Below is a small trained network, with its code and all its weights. Each question gives an input and a class and asks what happens when units are switched off, that is, made to give their printed mean instead of their output.

import numpy as np


def w(rows, s, z=0):
    codes = np.array(rows[::2]) - 128.0
    scale = np.full(codes.shape[1], s)
    scale[-1] = z or s
    return codes * scale


def f(y):
    return np.maximum(y, 0)


def log_softmax(a):
    a = a - a.max(-1, keepdims=True)
    return a - np.log(np.exp(a).sum(-1, keepdims=True))


def net(x, mask):
    res = np.array(x, float).reshape(1, 6) / 4 @ E
    y = f(res @ A[0][:, :-1].T + A[0][:, -1])
    res = res + np.where(mask, y, B[0][:, -1]) @ B[0][:, :-1]
    return log_softmax(res[-1] @ U[:, :-1].T + U[:, -1])


A, B = {}, {}
E = w([
[102,149,146,158,54,5],'x0',
[128,129,124,128,131,128],'x1',
[119,247,181,208,118,179],'x2',
[76,99,182,163,254,78],'x3',
[55,86,58,217,109,153],'x4',
[131,130,125,128,125,127],'x5',
],0.0076)
A[0] = w([
[142,140,89,111,32,142,83],'n1',
[165,147,195,69,130,106,33],'n2',
[141,162,97,110,72,157,58],'n3',
[100,117,47,203,109,122,73],'n4',
[111,168,145,156,61,25,33],'n5',
[99,151,151,168,58,1,95],'n6',
[65,96,63,217,130,174,89],'n7',
[140,85,114,88,134,96,67],'n8',
[130,140,106,117,179,222,38],'n9',
[149,55,92,76,123,117,59],'n10',
[95,121,163,167,223,84,1],'n11',
[142,180,180,179,118,159,40],'n12',
[174,144,78,117,85,177,94],'n13',
[155,154,82,102,60,145,51],'n14',
[182,160,163,79,141,107,44],'n15',
[192,169,184,54,139,105,116],'n16',
[153,81,89,52,132,84,79],'n17',
[106,206,157,159,105,125,91],'n18',
[133,233,175,172,99,165,28],'n19',
[120,84,84,72,135,90,32],'n20',
[190,164,204,79,152,102,60],'n21',
[109,57,99,68,111,62,59],'n22',
[125,204,154,165,130,160,33],'n23',
[180,160,82,105,59,160,68],'n24',
],0.0089,0.0085)
B[0] = w([
[94,130,201,106,219,42,214],'n1',
[85,1,172,125,69,145,157],'n2',
[122,84,169,136,199,69,169],'n3',
[95,29,195,108,35,135,201],'n4',
[167,56,104,82,197,201,196],'n5',
[238,66,80,15,182,215,254],'n6',
[91,29,190,71,50,137,239],'n7',
[110,128,97,221,140,153,164],'n8',
[208,17,104,91,173,199,178],'n9',
[127,140,74,225,132,108,191],'n10',
[79,135,233,99,242,7,175],'n11',
[134,71,75,213,144,104,162],'n12',
[121,139,174,90,194,63,201],'n13',
[48,67,197,123,254,53,179],'n14',
[80,22,126,144,94,152,156],'n15',
[63,58,173,168,12,153,223],'n16',
[113,149,71,248,126,146,207],'n17',
[156,125,61,215,129,121,190],'n18',
[137,118,71,248,151,108,192],'n19',
[140,120,94,244,148,142,164],'n20',
[72,34,115,118,72,133,184],'n21',
[149,153,76,228,143,135,209],'n22',
[133,88,43,236,154,125,162],'n23',
[100,117,164,114,195,68,202],'n24',
],0.0069,0.0057)
U = w([
[130,133,72,243,129,111,65],'0',
[73,131,196,108,206,41,65],'1',
[120,140,126,116,97,129,248],'2',
[69,79,162,120,24,145,58],'3',
[131,148,126,118,114,125,234],'4',
[207,104,99,65,179,207,78],'5',
[108,245,120,91,66,132,117],'6',
],0.011,0.016)

Each question gives the input, the list of numbers given to net, and the class t.
The units are the neurons (one row each of A and B). Each row of codes is followed by its name. A weight is (code - 128) times the scale printed after its matrix; where a second scale follows, it is the last column's (A, B and U).
mask holds one flag per neuron, in row order. A switched-off neuron (its flag False) gives its mean, the last column of its row in B, instead of its output. The means were averaged over made-up inputs and are rounded, as every weight is.
A unit's drop is (log p(t) with every unit on - log p(t) with that unit switched off) / (log p(t) with every unit on - log p(t) with every unit switched off).
The circuit of an input: a set's keep is (log p(t) with only the set's units on - log p(t) with every unit switched off) / (log p(t) with every unit on - log p(t) with every unit switched off). Starting from the 12 units with the biggest drops (on a tie, the unit counted first), units are removed one at a time, each time the one whose removal leaves the highest keep (on an exact tie, the one counted first), for as long as the keep stays at least 0.8.
units of the circuit, in order: the units of the circuit, biggest drop first
unit that matters most: the unit with the biggest drop
top k neurons: the k neurons with the biggest drops, biggest first
drop when u is switched off: that unit's drop, to one decimal
input [-7,4,7,-3,-4,-2], class 0: unit that matters most	n19
input [5,1,-4,-7,5,7], class 1: units of the circuit, in order	(n1, n14)
input [2,-2,3,-1,-6,4], class 3: units of the circuit, in order	(n16, n21)
input [7,5,5,-1,2,1], class 5: units of the circuit, in order	(n6, n5)
input [-5,-3,7,-3,-6,1], class 0: units of the circuit, in order	(n19, n23)
input [8,6,-1,-8,-6,4], class 1: top 2 neurons	(n1, n14)
input [-3,4,-3,-5,7,-1], class 3: top 3 neurons	(n7, n4, n6)
input [-6,1,8,-1,-2,-6], class 0: units of the circuit, in order	(n19, n23)
input [6,-4,7,-1,-1,3], class 0: top 2 neurons	(n19, n18)
input [-6,-7,6,-4,7,-4], class 3: top 3 neurons	(n7, n4, n6)
input [8,-6,-8,5,-2,6], class 0: top 2 neurons	(n22, n17)
input [-5,5,-1,2,6,-4], class 3: top 2 neurons	(n7, n6)
input [8,7,8,-7,-5,-8], class 0: top 4 neurons	(n19, n18, n23, n12)
input [4,5,2,-4,7,-5], class 3: units of the circuit, in order	(n4)
input [-2,7,5,6,8,-7], class 3: top 2 neurons	(n7, n4)
input [5,3,2,-4,0,3], class 5: top 3 neurons	(n6, n5, n16)
input [-1,1,4,3,-7,-5], class 3: top 2 neurons	(n16, n21)
input [5,-1,-6,3,-8,-4], class 3: top 3 neurons	(n16, n2, n21)
input [-1,-2,-7,7,-6,6], class 0: drop when n2 is switched off	0.0
input [1,-8,8,-2,2,-8], class 0: drop when n19 is switched off	0.1
input [5,-1,6,-3,-1,4], class 0: units of the circuit, in order	(n19)
input [7,5,-6,-3,1,6], class 5: drop when n5 is switched off	0.3
